Below is a small trained network, with its code and all its weights. Each question gives an input and a class and asks what happens when units are switched off, that is, made to give their printed mean instead of their output.

import numpy as np


def w(rows, s, z=0):
    codes = np.array(rows[::2]) - 128.0
    scale = np.full(codes.shape[1], s)
    scale[-1] = z or s
    return codes * scale


def norm(h):
    return h / np.sqrt((h * h).mean(-1, keepdims=True) + 1e-5)


def f(y):
    return np.maximum(y, 0)


def log_softmax(a):
    a = a - a.max(-1, keepdims=True)
    return a - np.log(np.exp(a).sum(-1, keepdims=True))


def net(x, mask):
    res = np.array(x, float).reshape(1, 4) / 4 @ E
    u = 0
    for l in range(3):
        y = f(norm(res) @ A[l][:, :-1].T + A[l][:, -1])
        res = res + np.where(mask[u : u + 8], y, B[l][:, -1]) @ B[l][:, :-1]
        u += 8
    return log_softmax(norm(res)[-1] @ U[:, :-1].T + U[:, -1])


A, B = {}, {}
E = w([
[87,132,167,100,161,87,159,219,87,137,116,202],'x0',
[152,146,138,124,246,116,152,102,148,81,158,136],'x1',
[131,32,205,167,124,157,160,160,96,77,133,87],'x2',
[199,169,120,147,133,159,95,147,56,88,61,135],'x3',
],0.013)
A[0] = w([
[105,83,159,110,99,80,152,148,197,138,207,133,70],'L0N1',
[253,125,138,146,129,109,160,193,90,119,106,119,142],'L0N2',
[138,149,68,107,97,150,107,146,145,177,144,170,53],'L0N3',
[187,202,112,177,93,97,130,145,132,180,176,153,210],'L0N4',
[172,50,170,177,216,128,124,140,142,157,128,100,103],'L0N5',
[80,32,59,118,43,127,70,202,110,180,63,111,2],'L0N6',
[104,130,161,119,164,87,129,194,111,164,79,140,60],'L0N7',
[120,195,85,158,191,110,208,40,128,141,121,198,71],'L0N8',
],0.0071,0.0051)
B[0] = w([
[224,92,54,155,124,123,221,104,76,193,73,128,217],'L0N1',
[162,89,93,123,91,115,255,86,155,206,176,126,234],'L0N2',
[144,154,237,74,122,76,91,106,174,119,90,107,189],'L0N3',
[179,32,178,85,134,133,117,208,117,182,143,23,253],'L0N4',
[179,140,190,94,117,173,57,172,176,188,121,129,209],'L0N5',
[71,146,186,218,45,65,87,105,191,63,56,169,226],'L0N6',
[136,89,91,150,73,217,99,79,129,153,177,194,193],'L0N7',
[176,97,179,152,74,101,83,189,190,111,107,113,233],'L0N8',
],0.0076,0.0052)
A[1] = w([
[113,128,48,173,148,168,81,58,124,95,164,98,3],'L1N1',
[178,199,128,128,109,158,117,152,48,94,50,116,145],'L1N2',
[102,246,83,59,137,74,94,132,156,137,111,141,78],'L1N3',
[128,108,126,142,80,142,92,72,114,143,134,155,116],'L1N4',
[78,148,139,93,146,110,143,182,90,135,114,185,70],'L1N5',
[168,114,86,153,117,106,125,86,90,180,155,150,50],'L1N6',
[174,156,126,134,148,133,112,122,73,103,93,162,99],'L1N7',
[48,115,140,133,150,107,154,110,169,163,188,127,115],'L1N8',
],0.011,0.0033)
B[1] = w([
[26,181,109,31,131,228,166,184,97,107,156,165,177],'L1N1',
[51,49,125,91,100,61,197,8,197,182,132,121,252],'L1N2',
[242,1,204,77,115,167,43,76,77,166,186,134,253],'L1N3',
[40,195,140,96,162,87,139,180,129,97,50,150,240],'L1N4',
[41,168,21,67,119,218,130,141,109,44,207,111,210],'L1N5',
[106,162,166,156,196,167,202,167,133,153,55,136,182],'L1N6',
[153,122,7,196,152,93,203,114,119,167,136,115,190],'L1N7',
[184,164,49,160,106,92,191,55,50,145,18,121,226],'L1N8',
],0.0075,0.005)
A[2] = w([
[103,91,199,170,139,144,139,150,120,91,104,121,62],'L2N1',
[105,164,144,119,115,168,107,98,162,137,112,70,137],'L2N2',
[91,134,117,85,129,125,130,170,93,137,140,198,98],'L2N3',
[131,76,154,168,120,144,108,141,87,116,131,125,3],'L2N4',
[134,121,161,117,123,124,148,157,149,135,67,123,185],'L2N5',
[167,152,140,137,248,107,137,106,144,82,148,135,87],'L2N6',
[135,110,173,138,129,142,132,150,111,134,120,88,86],'L2N7',
[119,67,154,161,131,132,160,127,85,81,139,100,54],'L2N8',
],0.014,0.0045)
B[2] = w([
[209,175,155,67,142,140,82,130,169,156,175,126,195],'L2N1',
[108,114,107,156,192,177,143,192,39,29,178,186,227],'L2N2',
[144,156,106,167,187,209,115,116,116,35,134,79,203],'L2N3',
[84,148,150,110,165,137,68,68,143,151,114,77,157],'L2N4',
[139,164,150,158,195,109,149,146,153,135,175,123,254],'L2N5',
[15,158,166,161,7,72,72,166,132,127,58,146,221],'L2N6',
[158,162,116,153,147,125,104,163,107,201,124,211,173],'L2N7',
[140,96,45,36,112,94,63,73,111,120,123,104,201],'L2N8',
],0.011,0.0078)
U = w([
[196,97,165,64,136,132,51,121,122,165,166,112,120],'0',
[89,136,91,134,140,206,164,156,88,25,174,139,231],'1',
[62,150,188,178,35,75,84,157,146,97,86,148,141],'2',
[133,99,100,152,132,99,253,74,133,171,111,117,123],'3',
[167,181,198,189,189,139,162,186,148,122,161,156,1],'4',
],0.017,0.0023)

Each question gives the input, the list of numbers given to net, and the class t.
The units are the neurons (one row each of A and B). Each row of codes is followed by its name. A weight is (code - 128) times the scale printed after its matrix; where a second scale follows, it is the last column's (A, B and U).
mask holds one flag per neuron, layer by layer. A switched-off neuron (its flag False) gives its mean, the last column of its row in B, instead of its output. The means were averaged over made-up inputs and are rounded, as every weight is.
A unit's drop is (log p(t) with every unit on - log p(t) with that unit switched off) / (log p(t) with every unit on - log p(t) with every unit switched off).
The circuit of an input: a set's keep is (log p(t) with only the set's units on - log p(t) with every unit switched off) / (log p(t) with every unit on - log p(t) with every unit switched off). Starting from the 12 units with the biggest drops (on a tie, the unit counted first), units are removed one at a time, each time the one whose removal leaves the highest keep (on an exact tie, the one counted first), for as long as the keep stays at least 0.8.
circuit, biggest first: the units of the circuit, biggest drop first
most important unit: the unit with the biggest drop
k most important neurons: the k neurons with the biggest drops, biggest first
k most important neurons of layer l: the k neurons of layer l with the biggest drops, biggest first
input [0,-5,-1,-6], class 3: most important unit -> L0N1
input [-1,2,4,-4], class 0: 3 most important neurons -> (L0N5 L0N2 L2N8)
input [2,-3,1,-4], class 3: 4 most important neurons of layer 0 -> (L0N1 L0N5 L0N8 L0N3)
input [5,-3,-4,-7], class 3: 3 most important neurons -> (L1N8 L0N1 L2N2)
input [-4,-1,2,3], class 1: 2 most important neurons of layer 1 -> (L1N1 L1N2)
input [-5,-8,8,0], class 0: 3 most important neurons -> (L2N1 L2N6 L2N8)
input [5,-2,-7,7], class 0: 3 most important neurons of layer 1 -> (L1N3 L1N8 L1N5)
input [8,-5,4,1], class 1: 2 most important neurons -> (L1N5 L2N3)
input [-7,7,-2,0], class 1: 2 most important neurons -> (L2N2 L1N1)
input [5,6,-3,5], class 2: 2 most important neurons of layer 0 -> (L0N8 L0N1)
input [4,-4,4,5], class 3: 2 most important neurons of layer 2 -> (L2N6 L2N2)
input [0,5,3,-5], class 2: 3 most important neurons -> (L2N6 L0N2 L1N2)
input [7,-4,-2,-4], class 1: 2 most important neurons -> (L2N3 L1N5)
input [-2,-5,-1,7], class 3: circuit, biggest first -> (L1N2)
input [1,-2,3,-1], class 4: 2 most important neurons of layer 1 -> (L1N3 L1N4)
input [2,4,2,3], class 2: 2 most important neurons -> (L2N6 L0N4)
input [7,-7,0,1], class 1: 4 most important neurons -> (L2N3 L1N5 L2N6 L0N8)
input [6,7,-2,0], class 2: 2 most important neurons -> (L2N6 L0N8)
input [-5,8,1,8], class 2: 2 most important neurons -> (L2N6 L0N1)
input [-3,8,-3,1], class 2: circuit, biggest first -> (L2N6)
input [6,5,-5,8], class 3: 2 most important neurons of layer 1 -> (L1N2 L1N7)
